Here is a tiny trained network, its code and every weight. The questions are about switching its units off for an input and a target symbol, where a switched-off unit gives its printed mean instead of its output.

import numpy as np


def w(rows, s, z=0):
    codes = np.array(rows[::2]) - 128.0
    scale = np.full(codes.shape[1], s)
    scale[-1] = z or s
    return codes * scale


def f(y):
    return y / 2 * (1 + np.tanh(0.7978845608 * (y + 0.044715 * y**3)))


def softmax(a):
    e = np.exp(a - a.max(-1, keepdims=True))
    return e / e.sum(-1, keepdims=True)


def log_softmax(a):
    a = a - a.max(-1, keepdims=True)
    return a - np.log(np.exp(a).sum(-1, keepdims=True))


def net(x, mask):
    ids = ['αβζηλψ'.index(c) for c in x.split()]
    T = len(ids)
    res = E[ids] + P[:T]
    u = 0
    for l in range(2):
        r = res
        for j in range(3):
            rows = slice(2 * j, 2 * j + 2)
            q, k, v = (r @ M[l][rows].T for M in (Q, K, V))
            z = softmax(np.where(np.tri(T) > 0, q @ k.T / 2**0.5, -1e9)) @ v
            o = O[l][rows]
            res = res + np.where(mask[u + j], z, o[:, -1]) @ o[:, :-1]
        u += 3
        y = f(res @ A[l][:, :-1].T + A[l][:, -1])
        res = res + np.where(mask[u : u + 4], y, B[l][:, -1]) @ B[l][:, :-1]
        u += 4
    return log_softmax(res[-1] @ U[:, :-1].T + U[:, -1])


Q, K, V, O, A, B = {}, {}, {}, {}, {}, {}
E = w([
[206,171,144,175],'α',
[155,142,205,183],'β',
[164,22,47,35],'ζ',
[154,167,237,69],'η',
[150,158,78,214],'λ',
[184,248,52,94],'ψ',
],0.015)
P = w([
[172,70,66,176],'0',
[158,135,96,163],'1',
[152,112,98,145],'2',
[182,2,75,151],'3',
[193,51,90,134],'4',
[94,178,152,90],'5',
],0.0077)
Q[0] = w([
[145,134,100,206],'0.h1',
[112,151,62,153],'0.h1',
[88,118,95,167],'0.h2',
[73,251,136,119],'0.h2',
[225,150,47,172],'0.h3',
[149,101,183,228],'0.h3',
],0.013)
K[0] = w([
[91,209,148,191],'0.h1',
[170,129,201,145],'0.h1',
[131,136,94,196],'0.h2',
[28,103,70,89],'0.h2',
[232,10,35,79],'0.h3',
[185,3,240,207],'0.h3',
],0.011)
V[0] = w([
[136,66,120,129],'0.h1',
[239,1,78,52],'0.h1',
[142,234,149,156],'0.h2',
[93,121,155,132],'0.h2',
[169,103,82,33],'0.h3',
[206,179,108,82],'0.h3',
],0.007)
O[0] = w([
[84,140,137,138,139],'0.h1',
[36,79,201,194,254],'0.h1',
[70,135,152,181,160],'0.h2',
[119,128,135,104,83],'0.h2',
[2,129,130,171,211],'0.h3',
[27,75,131,142,217],'0.h3',
],0.0085,0.0061)
A[0] = w([
[118,245,140,173,191],'0.n1',
[107,174,184,217,153],'0.n2',
[86,158,142,132,3],'0.n3',
[224,85,198,141,193],'0.n4',
],0.011,0.0048)
B[0] = w([
[133,174,254,221,219],'0.n1',
[206,46,195,108,254],'0.n2',
[205,144,60,94,129],'0.n3',
[87,75,82,28,219],'0.n4',
],0.0071,0.0081)
Q[1] = w([
[198,227,250,147],'1.h1',
[51,113,237,200],'1.h1',
[94,152,150,142],'1.h2',
[106,172,65,154],'1.h2',
[101,119,208,43],'1.h3',
[193,200,101,181],'1.h3',
],0.013)
K[1] = w([
[116,90,8,86],'1.h1',
[26,55,110,151],'1.h1',
[130,161,121,150],'1.h2',
[149,172,152,104],'1.h2',
[67,66,65,146],'1.h3',
[137,204,140,170],'1.h3',
],0.013)
V[1] = w([
[183,10,83,78],'1.h1',
[164,115,25,221],'1.h1',
[187,158,154,138],'1.h2',
[201,93,191,119],'1.h2',
[68,163,106,160],'1.h3',
[74,121,76,160],'1.h3',
],0.011)
O[1] = w([
[12,229,32,168,253],'1.h1',
[32,3,82,26,89],'1.h1',
[47,29,86,185,32],'1.h2',
[28,149,80,201,160],'1.h2',
[169,21,98,114,159],'1.h3',
[180,61,63,101,195],'1.h3',
],0.0077,0.0068)
A[1] = w([
[37,50,84,77,3],'1.n1',
[107,196,120,48,229],'1.n2',
[161,52,105,238,186],'1.n3',
[151,238,2,96,219],'1.n4',
],0.008,0.0032)
B[1] = w([
[254,62,125,195,216],'1.n1',
[170,77,63,172,157],'1.n2',
[87,175,200,50,255],'1.n3',
[174,134,129,10,206],'1.n4',
],0.0091,0.007)
U = w([
[195,191,179,178,62],'α',
[200,158,104,75,134],'β',
[154,88,82,162,221],'ζ',
[87,123,221,31,49],'η',
[3,117,174,122,82],'λ',
[92,171,69,14,254],'ψ',
],0.0066,0.0037)

Each question gives the input, a string of symbols that net reads in full, and the target symbol t.
The units are the heads (2 rows each of Q, K, V and O) and the neurons (one row each of A and B). Each row of codes is followed by its name. A weight is (code - 128) times the scale printed after its matrix; where a second scale follows, it is the last column's (O, A, B and U).
mask holds one flag per unit, layer by layer, with each layer's heads first. A switched-off unit (its flag False) gives its mean, the last column of its rows in O or B, instead of its output. The means were averaged over made-up inputs and are rounded, as every weight is.
A unit's drop is (log p(t) with every unit on - log p(t) with that unit switched off) / (log p(t) with every unit on - log p(t) with every unit switched off).
The circuit of an input: a set's keep is (log p(t) with only the set's units on - log p(t) with every unit switched off) / (log p(t) with every unit on - log p(t) with every unit switched off). Starting from the 12 units with the biggest drops (on a tie, the unit counted first), units are removed one at a time, each time the one whose removal leaves the highest keep (on an exact tie, the one counted first), for as long as the keep stays at least 0.8.
units of the circuit, in order: the units of the circuit, biggest drop first
most important unit: the unit with the biggest drop
k most important neurons: the k neurons with the biggest drops, biggest first
k most important neurons of layer l: the k neurons of layer l with the biggest drops, biggest first
heads that matter: for each layer, one digit per head in row order, 1 if its drop is at least 0.15 and else 0, layers parted by /
input ψ η η β η, target α: 3 most important neurons of layer 0 => 0.n1; 0.n4; 0.n2
input η ψ η, target α: most important unit => 0.n1
input λ λ ψ λ ψ α, target ζ: heads that matter => 101 / 100
input λ β α ζ α λ, target λ: heads that matter => 001 / 010
input ψ λ ψ, target η: units of the circuit, in order => 1.h1; 0.n1
input α λ α ψ, target ζ: units of the circuit, in order => 1.h1; 1.n1; 0.h3; 1.h2
input α β λ β, target ψ: units of the circuit, in order => 0.h3; 0.h1; 0.n4; 1.n1
input β β ψ β, target ψ: units of the circuit, in order => 0.h1; 0.h3; 0.n4; 1.n1
input β λ β β, target ζ: heads that matter => 101 / 110
input η λ ζ α β, target β: heads that matter => 101 / 010
input λ α α, target ζ: units of the circuit, in order => 1.h1; 1.n1; 1.h2
input ψ β λ, target η: heads that matter => 010 / 100
input ψ λ ψ β, target ζ: 3 most important neurons => 0.n4; 1.n1; 1.n3
input α ψ α ζ ζ, target λ: units of the circuit, in order => 0.h1
input ψ β η α, target ψ: 4 most important neurons => 0.n4; 0.n1; 1.n4; 0.n2
input α ψ η, target λ: units of the circuit, in order => 1.h2; 0.n2
input λ λ η α λ ζ, target ζ: heads that matter => 000 / 001
input α β α α, target ψ: 2 most important neurons => 0.n4; 0.n1
input ψ ψ λ, target η: heads that matter => 000 / 100
input α η α ψ, target α: units of the circuit, in order => 1.h1
input β λ β η, target ζ: 4 most important neurons => 0.n4; 0.n1; 1.n1; 1.n2
input β ψ η, target ψ: 3 most important neurons => 0.n4; 0.n1; 1.n4
input ψ β ζ, target ζ: units of the circuit, in order => 0.h3; 1.n1
input ψ η α η β β, target α: 2 most important neurons => 0.n1; 0.n4
input α ψ ψ ψ ψ β, target η: units of the circuit, in order => 1.h1; 0.n2
input λ ζ β λ, target λ: units of the circuit, in order => 0.h3; 1.h3
input η η β, target α: units of the circuit, in order => 1.h1
input α ψ β, target λ: 3 most important neurons of layer 0 => 0.n1; 0.n4; 0.n2
